Each row has a class, written as a number after it.
[  8 -48   9  11  17  27  52 -32 -35 -35  -9   7  14  20   3 -31  28 -13
 -22 -15 -40   3 -14 -33 -28   1 -15  10   9 -12   4 -14 -25  -6  27  27
 -16 -11] : 11
[  8   7  -8  31 -10 -17  24   4 -16  17   1  18  19 -26  33  -3 -39  37
 -26  15  -4   6  -2  14 -16  33   4  12 -53  -2  13  18  25  22  -9  23
  12  13] : 1
[ -7 -46  14   9 -17  26  15 -10 -13   7 -19 -20 -10 -41  49   5 -48 -43
   4 -31  43 -13  12  -1  32 -21 -15   3 -44   4  -8 -64  16  38  13 -10
 -18   6] : 9
[-37  53 -44  19 -81  -6  -2  50  44  -4  10  44  63 -21 -29  18 -44  11
  -2 -11  37 -15   2  65  58   5   7 -11 -18  11 -60   0   7 -41  25 -48
  12   4] : 4
[ -5   0 -27   8  -6 -32  31  36   6 -29 -18  20  58  -9  -1  36 -42 -54
 -36 -26  14  -5 -30  74  12  16 -14 -18  -3   6  17 -27  19  -1  -4 -35
  12 -12] : 4
[  2 -18  -9  28 -39  28  21  -6 -27  43  -9  10  12  -9   2  -2 -48  16
 -29 -23 -35  18 -24 -46 -46  42  14 -45 -39   5  47 -19 -18  15 -14  -5
  -7 -14] : 6
[ -3   3  -7  -4 -60  45   6  -5 -25  26  15  25  -1 -37  22 -31  -8  33
  -6   8 -31  23  -3 -55  -4   5  15 -39  -9   5 -23  -1  16  14   4  18
  -1  -8] : 1
[  3 -19 -18  26 -19  26  38   7 -47 -55 -11  13  32  29 -52  31 -10   2
 -40 -24 -42   4 -33 -13 -21  39   8   0 -21  21  16 -51 -11 -15  -4  11
 -28 -23] : 2
[ 30 -42  17  32   4  18 -17 -13  10   0 -40 -53  -1 -36 -14  24 -41 -28
  17 -12  -7 -52  -9  -6 -10  -8  23   3 -60  42   7 -41  -8  51 -39   0
   4  -4] : 7
[-15 -25 -13  16 -13  -4  21 -17 -57   7  15  14  15  -7  81  51 -28   9
   8  -5  49  17  11  -2  12   0 -12  12 -36 -11  30  -7  31  20  17 -12
  13  -4] : 9
[ 14  35  20   1 -26   0 -44  12 -23   5  10  36  12   1 -48 -35 -24  -4
  16  89 -37 -33  17   0   7 -21 -20  16 -38  21 -26  16 -25 -10 -60  13
   2  12] : 5
[-12 -33 -30  20 -28   4  43 -38 -33 -39  -1   3  23   9  40  51  -3   5
 -24 -58   1  10 -14 -22 -38  36   5 -18 -27  13  12 -10   6  -7   7 -11
   7  -2] : 4
[ 27 -47   0  16   9  10  28 -31 -34  30 -14  -3  32  12 -29  12   1  -8
 -29 -43 -43  26 -12 -47 -37  12  14 -34  -9  -2  41 -29  14  19  26 -38
  -3 -29] : 7
[ -4   9   9  -6   3 -16   2  -2  -3 -53 -24  19  49  16 -55 -25  44 -55
 -25  35 -21 -35 -13   8 -18   6 -24  44   7  -1   0  -9 -23  -2   5  22
  -5  31] : 10
[ -14   -3   30  -12  -31    6  -18   37   41   -9  -15  -21    4  -10
  -57  -11  -48 -105  -18    6  -11  -21   -7   36   35  -35   26    4
  -11   12   36  -40  -56  -25  -20  -49  -24    4] : 8
[   2    9   -3   10   -9   -5  -24    6  -45  -71   15   66   34   19
  -75   11  -23   -3    8   23  -69  -17   -3  -40  -27   11  -17   29
 -114   54   10   12  -42  -55  -38   15    0    6] : 3
[-40  15 -31   1 -45  13  27 -25 -38 -44  44  42  58  26   9  41   1  11
 -19 -39  21  14 -12 -17 -17  21 -10  -7 -42   5  31  -1  -3  -6  13 -12
   7  15] : 6
[  1  26  22 -23  16  -5 -40 -31   0  25   0  12  48   4 -16 -46  53  -8
 -11  -4  -5  12  20   6  -7   1 -44 -31  31  -5 -17  16 -22   8 -28  34
  24 -20] : 0
[-13 -34 -14   7 -31  -2  44  -2 -52  27  -7  28  46  30 -39  24  14  14
 -41 -21 -31  33 -21 -39 -22  24  29 -42 -19  10  25 -14  -4  -6  12 -21
 -25 -16] : 8
[ 16   2 -32 -44  32   1  20  -3 -35 -92  15  31 -66   9 -17  38  -8  16
  15   6 -58  16 -11 -18 -18 -16  -3  54 -93  20  22 -22  21 -18  -1  38
 -18  13] : 3
[-39  18   1  30 -49  -3 -20  16  45  16 -23 -18  63  -3 -36   9 -53  11
  -6   3  46 -36   1  19  31   6  19  39 -54  20  -2  -9 -21  27  15   0
  -6  16] : 8
[ -3  26 -28 -59   7   2  -9  12  13 -39  14  39 -53 -32  20  25  -2  10
   8  26 -25  29  -4 -18   3   4 -30  -4 -10   9  -7  21 -16 -29  16  23
  16 -12] : 4
[-34   5  10 -54   7  10 -13 -24  -6 -96  10  11  -3   7 -31  34   8 -73
   9  10 -16  -4  -6   6   0 -57  10  31   1   5  58 -13 -31  -7   9  -3
   7   0] : 9
[ 39  -6 -12 -36  54   0  10 -19  -3 -38   5   2 -82   4 -22  -7   4  12
   8  -3 -71  43  -9 -36 -14   0 -19  62 -37   5  52 -19  -5 -32  49  -1
  -5   5] : 7
[-19 -20  -2  38   0 -13  13 -11   2 -56  -3 -19  27  -2 -28 -25 -44   4
  42   4 -17 -49  24  42  34  14 -22  64 -84   0   2  -2 -24  51  -5  44
 -19  25] : 9
[ -1  24 -11  26 -26  -5  11   2   2  27 -19   7  44 -13 -20  35 -33 -39
 -16 -15  32  19 -18  30   1  18  32 -15 -38  37  15 -24 -27  20 -19 -40
  22  -5] : 0
[ -6 -23 -17  20 -18  -4  33 -24 -35   0   7   9  24   0  49  23 -20  37
 -15 -33 -10  23  -7 -22 -22  34 -10   0 -45  -5  38  14  12   8   2  25
 -16   1] : 8
[ 11  -8  -9  31 -10  16  47 -36 -27 -26   0   5   9   8  16  14 -42  22
 -20 -37 -24   4 -16 -11 -40  27  -1  -2 -51   4  20 -11  -3  24 -23  18
  -7  -3] : 5
[-28  21 -22  -9 -43  20  24  15 -11 -20  45  55   2  -1 -20  47 -28 -13
 -27  30 -17   8  14 -34 -13  -8  19  -7 -47  18  -2   5  13 -15 -13 -26
  14  -5] : 3
[ 34  -4  -3   2  48 -32  32   5 -69 -27   9  23 -11 -15  40  27  34  14
  14  -7  15  44   2  26   7 -14 -57  52   4   5  21   0  52 -38  14 -10
  30 -11] : 2
[ -9   6   2   1 -60   6 -25 -11 -23  -2  -2  35  43 -30  80  18 -41 -23
  11  35  66 -28 -12  41  31 -36   4   1 -45  18 -22  -3  13  10 -47 -26
   8  40] : 5
[ 21   8  -2 -38  21  13   0 -29 -42 -49   9   5 -26  18 -25   2  42   9
  13 -10 -46  19  10 -35 -37 -17   1  13 -27   2  46   5 -15   0  -3  40
 -21   4] : 6
[  7 -26  -5  13  -4   7  51 -30 -46 -53  19  32  48  -8  49  16   8 -14
  -5  11  -8  15 -20 -22 -13   0   2  17   2   7  46  18  26  -1   5 -24
  16  11] : 2
[-11 -14 -20  -9 -29  22  30   4  -2  -5 -16  21  25  17  14  24  16 -39
 -48 -32  10  22  -1 -31 -10  12   5 -47  54 -16  -3 -14  -5 -22  49 -15
 -30 -42] : 4
[ -6 -37 -10   8 -34  13  40 -19 -53  -5   3  13  37  -6  19  -5   1 -21
 -50 -41  -2  33  -8 -13 -11  21   1  -7 -26   5  30 -38  18  18   9  -2
  -6  -6] : 1
[-14  -2   5 -56  35   7 -21 -30  -3 -43  22  10 -20  10  47   5  16 -56
   6  14  12  26  -4  -7   9 -20 -29  34  18  28  37  -9  -7 -11   8 -14
  18   0] : 0
[  6 -10   8 -21  -5  23 -35  13 -21  39 -55 -44  16  10 -46   2  20   6
 -10 -71  37  14 -12  27   3 -19  20 -35   6  12  13 -80 -10  57  -5  -1
  -5 -31] : 6
[-11 -11 -22 -15 -44  36  10 -32  -8  -9   4 -16  18 -38  50   6  31  12
   2 -49  -6  17 -12 -24  -9  32   0 -12   4  -5  -1  -6   8  14   0  30
  18   6] : 10
[ 18  18   8  30  23   0  -2 -15  17   5 -15  -8 -36   9 -67  10  27 -12
 -10  36 -35 -22  12 -22 -34   7   3  51 -23  -1   7   1 -24 -22   8  12
 -12  22] : 7
[-15  25  -5 -29  44  27 -32   9 -10 -60  18   6 -21   8  -5  33  26 -22
  -4  41   8 -10   7  12  -9  -4 -22  86 -29  27  68 -19  -9  21 -19  48
   7  14] : 6
[ -6 -12  -5  -8  22  -5  12 -26 -32 -30  14   4  -6  -2  68  12  30  -3
  13 -27  46  32  16  39  11 -30 -26  61   6  -5  15  11   0 -18  29  -9
  26  12] : 11
[-15 -22  -2  21 -29  18  32 -26 -30  26   1  14   1  15  21  10 -20  15
 -28   6  -8  14 -18 -12 -24  23  15  -7 -22  -2  13 -12 -14  10 -13 -25
   8   2] : 5
[-21   8  30  28 -34  -2 -55   5   8 -18 -36   0  63 -19   9 -33 -20 -13
  17  27  30 -37  -9  28  20   0   7  37 -32  33  -3  18 -48  21 -10   9
  21  20] : 1
[  1   6 -23  -5  -6  -1  13  -7  -3 -25   4  13  -7 -17 -43 -10 -11  38
 -15  -9 -17  13 -12  -3 -13  -4  17  30 -51   7  47  -7 -12  15  -5  48
  17 -21] : 1
[-17 -10 -32  -1 -39  -5  27 -18 -36  20   8  36  52  12  29  29 -26 -33
 -36  13  -7  21 -21   3 -11  33  11 -41 -19  15  11 -15  28  17 -19 -21
 -16  11] : 0
[ -8 -16 -20  34 -51  18  30   4 -35  41  16  -5  29   8  -4  26 -56  -4
 -43 -10   7   5   9 -35 -17  45   5 -11 -68   6  43 -41   0  22 -10  -8
 -14  -7] : 6
[  4 -12 -25   9 -15 -15  70 -43 -63 -79  25  20 -37  -1 -18  36   3 -10
   3 -13 -50  27 -16 -10 -41   3 -21  18 -35 -15  35   2  -8 -26 -15  11
  -3   5] : 2
[ 23  -5  -7  18  14   2  53  23 -24   2 -14  10  10  30 -69  22 -15 -23
 -67  53 -37   2 -15 -42 -25  28   4  30  -7  -8  38 -44  18 -10  21  11
 -34 -16] : 2
[ -4  -4  -4 -32  20  -5  17  -6 -31 -20   4  43  30  14 -19  21  24 -68
 -27  37  -6  22 -23 -12  -4  -7 -11   0   3  35  25 -28   0   1   0 -20
   9 -10] : 0
[-11 -20 -35  -7 -24  -8  36 -14 -26 -16  -4  37  32 -12  15  24  -7  -1
 -28 -23 -30  28 -30 -11 -32  33   0 -37  -8  22  15   3  15   2   0 -23
  21  -1] : 4
[-21 -22   9  42   1 -10  43 -11  -4  -9   3  -8  36  14 -33  34 -42 -32
 -22  -7   1 -27   2 -13 -17  20   5   4 -40  -9  41 -10 -26  18   0  -4
   3 -13] : 9
[ -8   3 -13  -7  -8 -12  48   7  17 -73  18   1 -15 -19 -14 -13 -24 -55
 -11  46 -43   4 -25  17   7  -4  23  82 -27   4  90   6 -15 -21   9   7
  18  11] : 1
[  5  10  -6 -34  38  13  -5  11  -3 -44   0 -29 -59 -22 -63  46  54 -66
  18   2 -32  -2   4  11   2 -12 -22  67  -7   9  19 -40  -1 -34  -2  34
  -6   0] : 10
[-21 -15  -3   7 -61  11  17 -32 -35  -5   2  52  33 -16  27 -18 -46   6
 -36 -17 -45  22 -17 -34 -36  25  -5 -53 -39 -13   1  18  -8   1  12   8
 -22   5] : 1
[-22 -11 -33  27 -28 -13  28   1 -16  17   4  15  28 -13  19  57 -19  -2
 -10 -54  21  24 -11  12 -17  39  -3 -14  -7  -3  21  10   2 -13  14 -28
  12 -15] : 10
[-35  32 -24 -25 -65 -18 -41  55  -9 -38  -5  39  62  16   9  10 -66  -8
 -34  40  33 -19 -19  86  53 -10  -5   9 -21  -3  -6 -29  14   5   5  10
 -16  -9] : 1
[ 36 -50  -1  36  63  -1  27 -41 -22 -13  -9 -42   8  14  28 -13  34  15
  13 -77   6   6  24  -1 -16  31  -6  49 -40  10  27  13 -30   5  -7  45
 -22  18] : 11
[-24 -12 -19  13 -39  18  29 -18 -71 -28  31  49  21  -1  11  41 -26   7
 -35  -1 -35  22   2 -13 -26  23  -8  -5 -71   2   5 -15  28   0   5  10
 -18   3] : 1
[ 23 -11 -27  28  -1  -1  76  -9 -62  25   8   7 -14   6  16  28  -8  56
 -36 -54 -23  41  -7 -44 -52  44 -17  -7 -43   2  26 -29  55 -16  20  10
  -7 -12] : 6
[  2 -25   1  15  26   5  20 -12 -33  18   0   7  25  -5  -3  48 -11  16
  -8 -32 -33   9  21 -31 -20  52   0 -37 -62   3   8  13  -6  18  -9  38
 -30  -8] : 9
[ 10  11   4   2  15   4 -31  22  41  26 -18  -1  64 -13 -50   2   1  -5
 -17 -47   9  -5 -22  -4  11  28  -9 -42   9  38  -3  -9 -31  16  -7 -16
  30 -28] : 7
[-11  -3   4 -12 -50  -3  17  37  -9 -10 -15  24  20 -22 -81 -10 -19 -70
 -22   2 -37 -17 -19  28  21 -22   0 -26 -51  18 -41 -61   2 -27 -33 -35
  -2  10] : 3
[  2 -11  16  36 -49  30 -40   6   1  30 -32 -21  95 -15 -10 -35  -5 -56
  -4 -11  55 -28  26  21  42 -12   8  18 -14  22 -20 -24 -43  21 -14   4
 -16  10] : 11
[-12   2 -15  -1 -18   3  19   7  -8 -52  -8  11  64  -3 -49  21 -27 -44
 -54 -25  16 -22 -41  17 -11  14  -3  36 -79  47  55 -74   3  10 -23   1
  14  27] : 6
[-20 -32 -37   5 -34  20  59 -16 -36 -43  22  22  16   7   6  23 -19 -16
 -35 -20 -30  18 -15 -39 -23  38   6  13 -68  22  32 -31  16  27 -16   3
   2  12] : 3
[  4 -28 -28  12 -58  -2  16   3  -5   5 -10 -14  38 -34  -3  -1 -57 -35
  -5  -5  -4   7 -15  20  36   2  -4  29 -42  18  38 -50  24  26  17 -36
  16  -9] : 7
[ -7  27 -18 -49  12 -19   9 -13  19 -19  22  10 -44   7  69  14 -17  25
   0  -1  40  36   1  32  11 -34  -6  36  30 -20  42  30  14  -9  15 -10
  25 -10] : 5
[  3 -38 -12  32 -22  24  60 -21 -43 -32   8   6  43  20 -30  -7 -27 -52
 -33  -2 -48  -7   6 -31 -26  14  -5  13 -30   8  12 -27  -3  19   5  13
 -39   2] : 11
[  1  14   8  -9  54 -19  44 -48  19 -69   2 -27 -30  26  15  24   4 -21
   8 -34 -10   4 -13  29 -39  -8   2  31  15 -23  51  34 -22  24  -5   8
   6  11] : 5
[  4  18   6  27 -26   5 -35  27  21  38 -51 -25  41 -39  -5   7 -53  27
 -28 -47  14 -20  -2  39   7  53   7 -27 -68  21 -45 -24  -4  29 -26  57
 -28   7] : 1
[-16   6  -1 -10 -25  24  -9 -24   8 -38   9 -10  72  22  -5   0  10   4
 -17 -67  50 -18  -3  29  33   0  -6  -2 -28   2  -9 -32 -30  13 -17  18
   5  -7] : 5
[-40  19  14  46 -46  26 -34  32  70  13 -27 -24  56 -26 -59 -27 -32 -28
  -4  17  57 -64  -3  28  43 -11  26  41 -12  16 -11 -20 -38  28   3  19
   6 -10] : 1
[-18 -14 -12  -9 -10  21  20  -6 -52  28  10  18 -30 -13  33  44   1   5
 -16  -2  18  28  23  -4   5   7 -16 -19 -29 -20 -11 -35  20  34   5  13
 -15  -2] : 9
[  8 -17   0  52 -15 -35  33 -23 -35 -61 -17  16   8  -5  25   7 -13   0
  22 -45 -11  -5  11   8 -24  22 -19  46 -97  27  -8  28 -22 -38 -13   3
  -1  31] : 3
[-11  -5  17  39 -20  -2 -39  12  18  25 -55  -4  72 -27 -22  -5 -62 -21
 -10  -3   5 -50   1  52  17  25  -2  -5 -67  -8  -1 -18 -29  32 -29  44
 -34  10] : 9
[ 12  33 -17 -34  37   0  26  -7   9 -40   5 -12 -44   3 -12  24  29 -18
  13 -11  18  22  -1  17  23 -20 -16  37  -6   0  -3 -32   3  -7  29  28
  -2 -19] : 0
[-20  -3 -39  12 -38  25  13 -21 -15  -3  14  20  54  23 -27  25 -50  22
 -42  -6 -26  16 -21 -12 -14  51  28  -4 -74  29  40 -40 -14  26 -13   9
   4 -19] : 0
[  0 -30 -29  35 -36  12  33 -23 -40  43  -1  27  42  12  16  28 -15  13
 -53 -53 -23  27   2 -46 -54  57   8 -75 -10  -9   8  -4  10  -2  -5 -19
 -15 -21] : 4
[ 15   7 -13  25 -12  -6  -9  39  28 -27 -51 -11  42 -19 -50   0 -24   8
  -6 -41  -9 -33  -3  67  16  15  12  -4 -31  32 -32 -26 -11  -5 -17  18
  -2 -20] : 4
[-20  -5  -2  22 -14 -10  14 -16 -14 -36  -7  17  48 -19  15  17 -39 -70
   6 -19  28 -10  -3  82  26 -12 -31  10 -52  12 -13 -36   2  27 -12 -24
   0   9] : 0
[ 10  -5  -1  51 -50   0 -11 -38  14  13 -24 -34  51 -25   4 -63 -57  41
  64 -42  -9 -21  -6   5  31  18  -2  13 -81  33 -43 -10  -9  10   6  -2
   3  23] : 0
[-22 -39  13  34 -15  18 -19 -16 -17 -50 -34 -49  55  22 -19  15 -32 -61
   6 -33  66 -59 -10  27  34 -16   5  63 -63  22  29 -96 -24  54  -2   0
 -15  20] : 9
